Rows, each with roughly how far along a hidden order it lies (0 to 20):
1, 1, 1, 0, 0, -2, 0, 13, 0, 0, -2, 8, 3, 0, 11, 0, 9, -2, 6, 3, -1, -1, 2, 1, 1, 5, -1, 1, -3, 0, 2, 6, 5, 23, -2, 1, 5, 1, 5, -1, 2, 0, 6, 4, 0, 1, -1, -4, 3, 1, 9, 0, 1, -2, -1, -3, 0, 2, -1, 1, 6, -1, 1, 3, 1, 1, 1, 3, 1, -1, -1, -2, 0, 0, 4, 3, -3, -1, -1, -2, 1, 2, 1, 10, -1, 3, 1, 0, -1, -1, 0, 4, 4, -1, -1, 0, -3, -1, 0, 14, 2, 2, 2, 0, 0, 1, 4, 2, -2, 0, 2, 1, 0, 1, 6, 2, 0, 3, 28, -3, 1, 2, -2, -2, 4, 14, 3, 4, 5, 2
5
2, 2, 15, -1, 0, -3, 1, 9, 0, 0, -3, 1, 3, -1, 3, 5, 1, -1, -2, 0, -1, 6, 6, 0, 1, 1, 0, 4, -1, 2, 2, 15, 3, 6, -1, -1, -1, 10, 5, 0, 3, 2, 6, 3, 0, 2, 0, 12, 1, 0, -4, 1, 2, -2, -1, -4, 7, 0, -2, 1, -1, 1, 1, 0, 1, 1, 2, -4, 1, 0, 0, 2, -1, 1, 8, 2, -1, -1, -1, 0, 1, 3, 1, 2, 0, 5, 1, -3, -1, 1, 5, 29, 2, 0, 0, 5, -1, -2, 1, 2, 0, 3, 1, 1, 0, -1, 3, 1, 4, -3, 1, 0, 0, 0, 1, 2, 1, 5, 8, -2, -1, 2, 0, -1, 4, -1, 2, 3, 1, 3
14
2, 2, 0, -1, 0, 0, 1, 1, 0, 0, -1, -1, 2, 0, 2, 0, 1, 1, -1, 0, -1, 3, 5, 0, 1, 2, 0, 3, -1, 1, 2, 3, 0, 0, -1, -1, 2, 0, 3, 2, 3, 1, 9, 1, 0, 1, -1, 0, 1, 0, 0, 4, 1, 0, 0, 1, 4, 1, -1, 1, -1, 1, -1, 1, 1, 1, 1, -4, 1, 0, -1, -1, -1, 1, 3, 2, -2, 0, -1, -1, 1, 2, 0, 8, 0, 2, 0, -1, 0, 0, 0, 1, 1, 0, -1, -1, -2, -1, 0, 1, 2, 4, 3, 2, -1, 0, 3, 0, 0, 0, 1, 0, 8, -1, 0, 1, 1, 1, 0, -2, -1, 1, -1, -1, 3, -3, 2, 2, 2, 1
20
2, 1, 1, 0, 0, -1, 0, 1, 0, 0, -1, 0, 1, 0, 1, 0, 2, 1, 0, 1, 0, 4, 0, 1, 0, -1, 0, 1, 1, 5, 0, 0, 0, 1, 0, 0, 0, 0, 4, 15, 34, 1, 1, 1, 0, 0, 0, 3, 1, 0, 1, 10, 0, 0, 0, -1, 1, 0, 0, 1, 63, 4, 0, 1, 1, 0, 1, -2, 1, 0, 0, -1, 0, 1, 0, 1, 0, 0, 1, 0, 0, 0, 0, 4, 1, 0, 0, 0, 0, 0, 0, 22, 0, 0, 2, 0, 0, 0, 0, 1, 0, 2, 0, 0, 0, 2, 0, 0, 18, 0, 0, 1, 1, -1, 0, 0, 1, 1, -7, 0, 0, 0, 1, 1, 0, 3, 2, 0, 1, 0
19
1, 1, 24, 2, 1, 0, 1, 13, -2, 0, -4, 4, 2, -2, 6, 0, 2, -3, -11, 3, 1, 2, 2, -1, 2, 7, 0, 2, 0, 1, -2, 1, 1, 2, -1, 0, 1, 4, 4, -1, 5, 3, 4, 1, 1, 1, 1, 0, -4, 1, 2, 3, 1, -2, 0, 3, 1, -1, -1, 1, -1, 1, 2, -1, -2, 1, 2, -3, 2, 1, 2, 3, 3, -4, 2, 4, 0, -1, 0, 0, 4, 2, 1, 3, 0, 4, 2, -3, -2, 0, 1, 11, 1, 3, 1, 2, 0, -1, 1, 2, 0, 1, 0, -1, 2, 1, 3, 5, 6, -6, 1, -1, -1, 2, 3, 2, 1, 23, 8, -1, -3, 1, 2, -1, 0, 8, 2, 2, -2, 2
15
2, 2, 1, -2, 0, -3, 0, 4, -1, -1, -6, 1, 3, -2, 11, -1, 1, -2, -3, 2, -2, -1, 7, 0, 2, 0, 0, 3, -2, -2, 1, 6, 29, 38, -1, 1, 1, 0, 8, 0, 3, 0, 5, 0, 0, 4, 0, 0, 1, 1, 1, 1, 2, -3, 0, -4, 1, 0, -2, 5, 5, 0, -1, -1, -1, 1, 3, -7, 5, 1, 1, -3, 1, 0, 4, 2, -1, -1, -1, -2, 2, 4, 1, 40, -1, 1, 7, -4, -2, -1, 0, 2, 4, 1, 0, 0, -3, -3, 1, 5, -1, 1, 1, 0, 0, -1, 5, 3, 1, -5, 1, -1, -1, -2, 2, 2, 0, 1, 10, -2, -2, 1, 0, -2, 4, 4, 2, 6, 1, 2
5
2, 0, 4, 0, 0, 1, 1, 0, 7, -1, -1, 9, -1, -2, 19, -1, 1, -1, -1, 2, 1, 1, 1, 0, 1, 5, 0, 1, 1, -1, -1, 0, 0, 3, 0, 1, -6, 0, 0, 0, 9, 1, 0, -2, 0, 1, 2, 0, 9, 1, 0, 1, 0, 0, 0, 3, 0, -1, 0, -1, 1, 0, 1, -1, -2, 1, 1, 63, 5, 1, 3, 2, 1, -2, -1, -1, 1, 1, 2, 0, 3, 0, 0, 6, 1, -1, 1, -2, -1, -1, -2, -4, 6, 2, 1, 0, 0, -1, 1, 7, -1, -1, 0, -1, 2, 0, 0, 20, 0, -2, 0, -2, 1, 1, 4, 1, 0, 3, -5, 2, -1, 0, 3, 1, -2, 30, 0, -1, -3, -1
0
4, 0, -1, 0, 0, -2, 1, 2, 1, -1, -5, 0, 3, -1, 5, -1, 2, 3, -1, 4, -1, 7, 11, -1, 2, -4, 2, 7, 1, 6, 0, 3, 0, 1, 1, 2, 9, 2, 7, 2, 1, 0, 2, 2, 0, 4, 2, 2, 3, 0, 0, 2, 0, 0, 1, -2, 3, 0, -1, 0, 5, 2, 4, -5, 0, 1, 2, -2, 2, 2, 3, -2, 0, 3, 6, 1, 13, 1, 0, -1, 1, 2, 0, 1, 0, 2, 1, -4, -1, 1, 22, 7, -1, 3, 1, -1, -1, -2, 2, 1, -4, 2, 0, 1, 0, -3, 1, 0, 3, -5, -1, -2, 2, -2, 0, 1, 0, 0, 35, 1, -4, 2, 2, 1, 1, -2, 1, 2, -2, 1
9
2, 2, 3, 0, 0, 0, 0, 3, 0, -2, 5, 0, 2, 0, 6, -1, 1, 1, -2, 1, -1, 4, 9, 0, 4, 1, 1, 14, -1, -2, 1, 3, -2, -3, 0, -1, 57, 0, 9, 1, 3, 0, 6, 0, 0, 5, 0, 0, 1, 1, 1, 4, 1, -2, 0, 0, 2, 0, -1, 0, 1, 0, -1, 0, 1, 3, 2, 1, 2, 0, 1, -2, 0, 1, 4, 2, 29, 0, -1, -2, 1, 2, 1, 1, 0, 2, 1, -2, -1, -1, 0, 2, 1, 1, 0, 2, -2, -2, 1, 1, 0, 5, 4, 2, 0, 0, 3, 2, 1, -3, 1, 0, 10, -2, 1, 1, 1, -1, 3, -1, -2, 5, 0, -1, 2, -3, 2, 3, 0, 0
12
3, 0, -3, 7, -1, -3, 1, 6, 1, 0, 1, -3, 4, 0, 0, 0, 2, 2, 0, 0, 0, -1, 4, 0, 0, 0, 1, 4, -1, -1, 3, 1, -1, 2, 1, 0, -1, 2, 6, 2, 1, -1, 2, 6, -1, 0, 0, -1, 4, -1, 63, -1, 0, 0, 0, -3, 2, 1, -1, 1, 1, 1, 2, -1, 1, 0, 1, 0, -1, 0, 0, -4, -1, 4, 0, 2, 1, 0, -1, -1, -2, 3, 0, 3, -1, 3, 0, -2, 0, 5, 12, 4, 1, 0, 0, -1, -1, -1, 1, 0, -1, 1, 0, 1, -1, -2, 0, -3, 3, 0, 0, 1, -2, -2, 0, -1, 0, -1, 63, -1, -2, 0, -1, -1, 4, -3, 3, 4, 1, 1
12
4, 1, -5, -2, 0, -5, 2, 4, 2, 0, -1, -2, 3, 1, 12, 2, 7, 5, 2, 0, -2, -1, 4, 2, -1, 3, 1, 6, -2, 1, 6, 4, 6, 10, 0, 3, 4, 0, 5, 2, 3, 0, 1, 3, 0, 3, -2, -1, 7, 1, 2, -3, 0, 0, 0, -2, 3, 5, -1, 17, 8, 2, -2, 0, 2, 0, 1, 3, 2, -1, -1, -5, -1, 12, 3, 3, -1, 0, 1, -2, -4, 4, 0, 54, -2, 3, 0, -1, 2, 1, 1, 27, 4, -2, -1, 1, -2, 0, 0, 1, -1, 3, 2, 2, -2, -2, 1, -4, 4, 2, 2, 2, -3, -3, 1, 9, 1, -4, 11, -1, -1, 1, -4, -1, 7, 0, 9, 8, 4, 3
10
2, 1, 3, 0, 0, -1, 0, 9, 0, 0, -4, 7, 2, -2, 11, -1, 5, 0, 0, 4, 0, 0, 4, -1, 1, -1, 1, 4, 0, 1, -1, 5, -1, 10, 0, 2, 2, 0, 4, 1, 1, 1, 0, 3, 0, 1, 2, 0, 3, 0, 2, 1, 1, -1, 0, -1, 2, 0, -1, 0, 3, 1, 2, -3, -2, 0, 2, 3, 6, 1, 4, -1, 1, 0, 0, 1, 1, 0, 1, -1, 2, 2, 0, 10, 0, 1, 1, -3, -1, 1, 4, 5, 0, 2, 1, 1, 0, -2, 2, 2, -3, 0, -1, 0, 1, -1, 1, 1, 1, -5, 0, -1, 0, -1, 3, 1, 0, 6, 41, 0, -3, 1, 3, 0, -1, 11, 2, 3, 2, 2
8
4, 0, -1, 5, 0, 2, 3, 6, 1, 12, -1, -2, 1, 0, 22, 0, 1, 2, 4, 4, -1, 0, 5, 0, 0, 41, 1, 4, 0, 1, 2, 5, -1, 2, 0, 1, -2, 0, 3, 4, 3, 0, 28, 2, 1, 0, 0, -1, 3, -1, 6, -2, 0, 10, 0, 0, 2, 1, -1, 2, 2, 2, -1, -2, 0, 0, 1, 12, 0, 1, 0, -3, -1, 5, 1, 2, 1, 0, 0, -1, 0, 2, 0, 3, -1, 2, 0, 0, -1, 0, -1, 1, 1, 1, 0, 10, -1, -1, 1, 0, -1, 1, 4, 2, 0, -1, 1, -1, 2, -2, 0, 0, -1, -1, 0, 4, 1, 1, 3, 4, -1, 0, 0, 0, 3, -2, 10, 9, 0, 1
13
